Below are the code and all the weights of a small trained network. Each question names an input and a target symbol and asks about switching units off, where a switched-off unit gives its printed mean instead of its output.

import numpy as np


def w(rows, s, z=0):
    codes = np.array(rows[::2]) - 128.0
    scale = np.full(codes.shape[1], s)
    scale[-1] = z or s
    return codes * scale


def f(y):
    return y / 2 * (1 + np.tanh(0.7978845608 * (y + 0.044715 * y**3)))


def softmax(a):
    e = np.exp(a - a.max(-1, keepdims=True))
    return e / e.sum(-1, keepdims=True)


def log_softmax(a):
    a = a - a.max(-1, keepdims=True)
    return a - np.log(np.exp(a).sum(-1, keepdims=True))


def net(x, mask):
    ids = ['αελξσω'.index(c) for c in x.split()]
    T = len(ids)
    res = E[ids] + P[:T]
    u = 0
    for l in range(2):
        q, k, v = (res @ M[l].T for M in (Q, K, V))
        z = softmax(np.where(np.tri(T) > 0, q @ k.T / 2**0.5, -1e9)) @ v
        res = res + np.where(mask[u], z, O[l][:, -1]) @ O[l][:, :-1]
        u += 1
        y = f(res @ A[l][:, :-1].T + A[l][:, -1])
        res = res + np.where(mask[u : u + 12], y, B[l][:, -1]) @ B[l][:, :-1]
        u += 12
    return log_softmax(res[-1] @ U[:, :-1].T + U[:, -1])


Q, K, V, O, A, B = {}, {}, {}, {}, {}, {}
E = w([
[103,89,170,160,105,187,128,112],'α',
[116,80,109,172,70,148,76,138],'ε',
[148,87,134,200,105,122,146,173],'λ',
[63,184,144,124,87,142,202,186],'ξ',
[90,126,178,173,208,157,234,94],'σ',
[130,38,97,139,162,69,203,6],'ω',
],0.013)
P = w([
[85,81,213,191,91,2,232,82],'0',
[65,70,107,41,154,117,82,85],'1',
[119,90,108,104,111,125,108,95],'2',
[164,119,100,108,141,114,126,134],'3',
[134,125,73,125,148,86,137,131],'4',
[104,129,61,154,159,88,112,121],'5',
[111,104,56,178,187,97,122,86],'6',
[113,102,89,228,207,109,185,129],'7',
[87,90,73,224,206,126,171,92],'8',
[58,112,73,178,201,149,183,120],'9',
],0.0067)
Q[0] = w([
[2,36,125,218,107,105,158,86],'L0H0',
[178,175,117,131,161,66,36,89],'L0H0',
],0.006)
K[0] = w([
[101,94,148,249,171,2,186,84],'L0H0',
[163,131,124,52,43,130,62,160],'L0H0',
],0.0054)
V[0] = w([
[131,93,89,155,22,173,40,191],'L0H0',
[38,156,244,120,125,254,133,132],'L0H0',
],0.0065)
O[0] = w([
[61,69,144,171,119,186,129,99,1],'L0H0',
[78,129,93,220,191,83,11,107,130],'L0H0',
],0.012,0.0084)
A[0] = w([
[94,46,212,170,120,153,202,89,253],'L0N0',
[119,67,52,199,194,155,148,115,246],'L0N1',
[139,109,64,12,127,97,163,176,35],'L0N2',
[110,106,32,75,42,171,211,114,110],'L0N3',
[208,87,131,119,111,65,30,191,152],'L0N4',
[96,71,169,207,117,89,186,76,197],'L0N5',
[23,66,164,54,201,178,202,118,182],'L0N6',
[19,208,152,175,103,125,115,187,106],'L0N7',
[194,163,67,59,233,114,172,126,93],'L0N8',
[213,121,36,133,72,116,98,255,214],'L0N9',
[229,246,219,52,53,163,110,175,176],'L0N10',
[64,85,202,20,37,109,83,61,178],'L0N11',
],0.0056,0.003)
B[0] = w([
[110,149,73,48,121,102,104,172,177],'L0N0',
[94,200,105,163,76,120,35,165,204],'L0N1',
[129,141,174,213,75,131,114,93,165],'L0N2',
[79,114,86,185,61,163,124,159,165],'L0N3',
[94,194,136,67,227,60,138,86,156],'L0N4',
[139,123,161,2,123,98,5,178,188],'L0N5',
[139,146,105,93,136,96,85,147,154],'L0N6',
[52,115,155,241,157,88,182,109,143],'L0N7',
[129,130,70,148,46,219,78,101,255],'L0N8',
[131,172,99,81,193,159,161,71,202],'L0N9',
[77,124,83,129,94,13,193,58,173],'L0N10',
[113,114,80,81,64,180,111,105,130],'L0N11',
],0.0062,0.0056)
Q[1] = w([
[171,255,11,82,113,81,151,214],'L1H0',
[174,61,246,142,186,177,210,142],'L1H0',
],0.0053)
K[1] = w([
[55,10,252,144,100,20,80,202],'L1H0',
[139,114,108,186,98,221,76,21],'L1H0',
],0.0049)
V[1] = w([
[224,171,152,9,203,159,197,254],'L1H0',
[161,86,120,16,105,226,45,150],'L1H0',
],0.0052)
O[1] = w([
[220,214,148,155,98,156,131,206,93],'L1H0',
[190,140,2,163,85,23,108,120,3],'L1H0',
],0.0093,0.0041)
A[1] = w([
[67,209,79,210,122,151,92,234,181],'L1N0',
[170,190,184,109,129,165,169,107,42],'L1N1',
[118,109,169,109,155,254,178,165,252],'L1N2',
[168,103,131,117,55,178,227,63,104],'L1N3',
[109,165,116,190,181,94,159,172,247],'L1N4',
[137,108,145,161,145,125,192,60,142],'L1N5',
[94,163,120,131,98,164,99,59,141],'L1N6',
[54,70,137,143,125,178,149,109,148],'L1N7',
[131,220,106,119,45,165,120,193,112],'L1N8',
[150,95,85,168,92,105,125,155,140],'L1N9',
[104,43,177,96,140,172,85,175,145],'L1N10',
[77,102,153,104,192,58,149,53,38],'L1N11',
],0.0067,0.0022)
B[1] = w([
[126,115,188,55,131,230,81,203,240],'L1N0',
[98,169,151,118,155,48,136,64,196],'L1N1',
[91,149,62,242,74,141,123,85,247],'L1N2',
[101,123,95,164,142,168,79,172,246],'L1N3',
[102,118,156,141,127,142,1,83,255],'L1N4',
[125,167,73,124,160,84,93,181,164],'L1N5',
[177,184,101,169,152,44,139,195,170],'L1N6',
[188,136,140,147,127,162,195,221,178],'L1N7',
[208,91,209,94,108,42,167,138,202],'L1N8',
[66,112,93,208,156,161,125,176,162],'L1N9',
[99,93,107,91,141,136,221,157,161],'L1N10',
[218,87,194,25,87,161,123,109,217],'L1N11',
],0.005,0.0038)
U = w([
[111,109,151,36,148,65,144,78,194],'α',
[106,146,69,192,127,132,105,104,255],'ε',
[192,138,125,151,102,185,104,168,52],'λ',
[99,107,140,163,117,222,144,124,17],'ξ',
[138,217,149,141,139,146,63,19,24],'σ',
[167,156,106,108,93,153,201,2,179],'ω',
],0.0056,0.00091)

Each question gives the input, a string of symbols that net reads in full, and the target symbol t.
The units are the heads (2 rows each of Q, K, V and O) and the neurons (one row each of A and B). Each row of codes is followed by its name. A weight is (code - 128) times the scale printed after its matrix; where a second scale follows, it is the last column's (O, A, B and U).
mask holds one flag per unit, layer by layer, with each layer's heads first. A switched-off unit (its flag False) gives its mean, the last column of its rows in O or B, instead of its output. The means were averaged over made-up inputs and are rounded, as every weight is.
A unit's drop is (log p(t) with every unit on - log p(t) with that unit switched off) / (log p(t) with every unit on - log p(t) with every unit switched off).
The circuit of an input: a set's keep is (log p(t) with only the set's units on - log p(t) with every unit switched off) / (log p(t) with every unit on - log p(t) with every unit switched off). Starting from the 12 units with the biggest drops (on a tie, the unit counted first), units are removed one at a time, each time the one whose removal leaves the highest keep (on an exact tie, the one counted first), for as long as the keep stays at least 0.8.
units of the circuit, in order: the units of the circuit, biggest drop first
top k neurons: the k neurons with the biggest drops, biggest first
top k neurons in layer l: the k neurons of layer l with the biggest drops, biggest first
drop of u: that unit's drop, to one decimal
input ω σ ω ω ε ω α ξ, target ω: units of the circuit, in order	(L0H0, L0N10)
input ξ ξ ξ ξ, target ξ: units of the circuit, in order	(L0H0, L1H0, L0N7, L1N7)
input ω σ ξ, target ω: units of the circuit, in order	(L0H0, L0N10, L0N5)
input α ω σ σ ω σ α ε, target α: units of the circuit, in order	(L0H0, L1H0, L0N8, L0N9)
input α σ α α λ, target α: top 2 neurons	(L0N8, L0N4)
input ω α ω σ ω λ α, target ω: units of the circuit, in order	(L0H0, L0N10)
input σ α ε σ ε ε σ σ ε, target σ: top 2 neurons	(L0N4, L0N9)
input ω σ ω ω ε ξ σ λ ε, target ω: top neuron	(L0N9)
input α ε α, target α: units of the circuit, in order	(L1H0, L0H0, L1N11)
input α α λ σ ω ε, target α: units of the circuit, in order	(L1H0, L0H0, L0N8)
input ω α α σ ω σ ε λ, target ω: top 2 neurons	(L0N9, L0N10)
input ε λ α σ ω σ ω, target ε: top 2 neurons in layer 0	(L0N3, L0N8)
input ξ ε ε, target ξ: top 2 neurons in layer 0	(L0N7, L0N1)
input λ ε ε ε σ α σ, target λ: top 3 neurons in layer 0	(L0N5, L0N1, L0N0)
input ξ ω ω ω σ ω, target ξ: top 2 neurons in layer 0	(L0N8, L0N7)
input σ ξ ξ, target σ: top 2 neurons	(L1N4, L0N9)
input σ ω σ σ σ λ, target σ: top 3 neurons	(L0N4, L0N9, L1N4)
input ε ε ε α ε, target ε: top neuron in layer 1	(L1N9)
input ξ ε ε ε ε, target ξ: drop of L0N1	0.2
input ω λ σ λ α, target ω: drop of L0H0	0.5
input ξ ξ λ λ ξ, target ξ: drop of L0N7	0.3
input σ σ λ, target σ: top neuron	(L0N4)
